Below are the code and all the weights of a small trained network. Each question names an input and a target symbol and asks about switching units off, where a switched-off unit gives its printed mean instead of its output.

import numpy as np


def w(rows, s, z=0):
    codes = np.array(rows[::2]) - 128.0
    scale = np.full(codes.shape[1], s)
    scale[-1] = z or s
    return codes * scale


def f(y):
    return y / 2 * (1 + np.tanh(0.7978845608 * (y + 0.044715 * y**3)))


def softmax(a):
    e = np.exp(a - a.max(-1, keepdims=True))
    return e / e.sum(-1, keepdims=True)


def log_softmax(a):
    a = a - a.max(-1, keepdims=True)
    return a - np.log(np.exp(a).sum(-1, keepdims=True))


def net(x, mask):
    ids = ['ΓΔΣΨβεζηθμξ'.index(c) for c in x.split()]
    T = len(ids)
    res = E[ids] + P[:T]
    r = res
    for j in range(3):
        rows = slice(2 * j, 2 * j + 2)
        q, k, v = (r @ M[0][rows].T for M in (Q, K, V))
        z = softmax(np.where(np.tri(T) > 0, q @ k.T / 2**0.5, -1e9)) @ v
        o = O[0][rows]
        res = res + np.where(mask[j], z, o[:, -1]) @ o[:, :-1]
    y = f(res @ A[0][:, :-1].T + A[0][:, -1])
    res = res + np.where(mask[3:11], y, B[0][:, -1]) @ B[0][:, :-1]
    return log_softmax(res[-1] @ U[:, :-1].T + U[:, -1])


Q, K, V, O, A, B = {}, {}, {}, {}, {}, {}
E = w([
[126,165,35],'Γ',
[87,56,188],'Δ',
[79,92,153],'Σ',
[152,46,120],'Ψ',
[146,63,76],'β',
[173,104,249],'ε',
[67,119,132],'ζ',
[122,56,179],'η',
[193,171,13],'θ',
[114,157,226],'μ',
[117,187,176],'ξ',
],0.015)
P = w([
[104,227,150],'0',
[79,217,181],'1',
[125,237,128],'2',
[164,206,108],'3',
[149,191,126],'4',
[255,112,116],'5',
],0.0071)
Q[0] = w([
[20,165,67],'h1',
[151,154,58],'h1',
[103,178,200],'h2',
[101,218,139],'h2',
[16,96,255],'h3',
[122,128,93],'h3',
],0.0068)
K[0] = w([
[186,165,110],'h1',
[168,126,80],'h1',
[151,128,180],'h2',
[125,159,176],'h2',
[50,166,251],'h3',
[143,149,119],'h3',
],0.013)
V[0] = w([
[146,252,104],'h1',
[64,95,105],'h1',
[196,117,177],'h2',
[132,138,227],'h2',
[90,90,194],'h3',
[131,183,138],'h3',
],0.013)
O[0] = w([
[159,74,239,253],'h1',
[14,132,123,104],'h1',
[229,234,170,113],'h2',
[165,161,247,138],'h2',
[147,219,73,52],'h3',
[254,103,142,184],'h3',
],0.0074,0.0037)
A[0] = w([
[204,218,144,181],'n1',
[33,66,92,101],'n2',
[80,78,127,157],'n3',
[149,187,162,151],'n4',
[105,116,102,89],'n5',
[194,60,161,82],'n6',
[203,124,144,3],'n7',
[112,11,29,191],'n8',
],0.012,0.0045)
B[0] = w([
[110,75,131,205],'n1',
[108,98,76,176],'n2',
[104,227,84,159],'n3',
[158,3,39,179],'n4',
[179,78,59,133],'n5',
[162,204,111,186],'n6',
[23,104,34,160],'n7',
[182,171,157,250],'n8',
],0.007,0.014)
U = w([
[96,136,191,31],'Γ',
[150,81,165,81],'Δ',
[85,73,75,15],'Σ',
[46,108,85,194],'Ψ',
[178,80,253,251],'β',
[114,156,145,5],'ε',
[122,164,136,27],'ζ',
[98,146,6,196],'η',
[114,132,164,2],'θ',
[126,110,111,110],'μ',
[176,166,191,211],'ξ',
],0.011,0.0046)

Each question gives the input, a string of symbols that net reads in full, and the target symbol t.
The units are the heads (2 rows each of Q, K, V and O) and the neurons (one row each of A and B). Each row of codes is followed by its name. A weight is (code - 128) times the scale printed after its matrix; where a second scale follows, it is the last column's (O, A, B and U).
mask holds one flag per unit, heads first, then neurons. A switched-off unit (its flag False) gives its mean, the last column of its rows in O or B, instead of its output. The means were averaged over made-up inputs and are rounded, as every weight is.
A unit's drop is (log p(t) with every unit on - log p(t) with that unit switched off) / (log p(t) with every unit on - log p(t) with every unit switched off).
The circuit of an input: a set's keep is (log p(t) with only the set's units on - log p(t) with every unit switched off) / (log p(t) with every unit on - log p(t) with every unit switched off). Starting from all 11 units, units are removed one at a time, each time the one whose removal leaves the highest keep (on an exact tie, the one counted first), for as long as the keep stays at least 0.8.
circuit, biggest first: the units of the circuit, biggest drop first
k most important neurons: the k neurons with the biggest drops, biggest first
heads that matter: for each layer, one digit per head in row order, 1 if its drop is at least 0.15 and else 0, layers parted by /
drop when u is switched off: that unit's drop, to one decimal
input μ ξ ζ ξ β, target β: heads that matter -> 100
input ζ θ μ Σ, target β: circuit, biggest first -> (h1; n7)
input μ ε θ, target β: circuit, biggest first -> (h1)
input θ Δ θ ζ θ β, target ξ: 3 most important neurons -> (n8; n4; n6)
input β β β β Δ, target η: circuit, biggest first -> (h1; h3)
input β β β β θ, target ξ: 2 most important neurons -> (n8; n4)
input β β β β β Σ, target η: heads that matter -> 111
input ξ Σ Σ, target β: circuit, biggest first -> (h2; n7)
input β β θ β β Δ, target η: circuit, biggest first -> (h1; h2)
input β ξ θ, target β: heads that matter -> 001
input ζ β Ψ θ, target ξ: 2 most important neurons -> (n6; n4)
input β θ θ Ψ, target ξ: 3 most important neurons -> (n8; n6; n4)
input β θ β Ψ θ β, target ξ: 4 most important neurons -> (n8; n4; n7; n6)
input μ θ ξ, target β: circuit, biggest first -> (h1)
input β β β β Σ, target η: drop when h2 is switched off -> 0.5
input β ζ Δ β Ψ, target η: drop when h2 is switched off -> 0.6
input β β Ψ, target η: drop when h3 is switched off -> 0.5
input μ β ξ, target β: drop when h1 is switched off -> 0.1
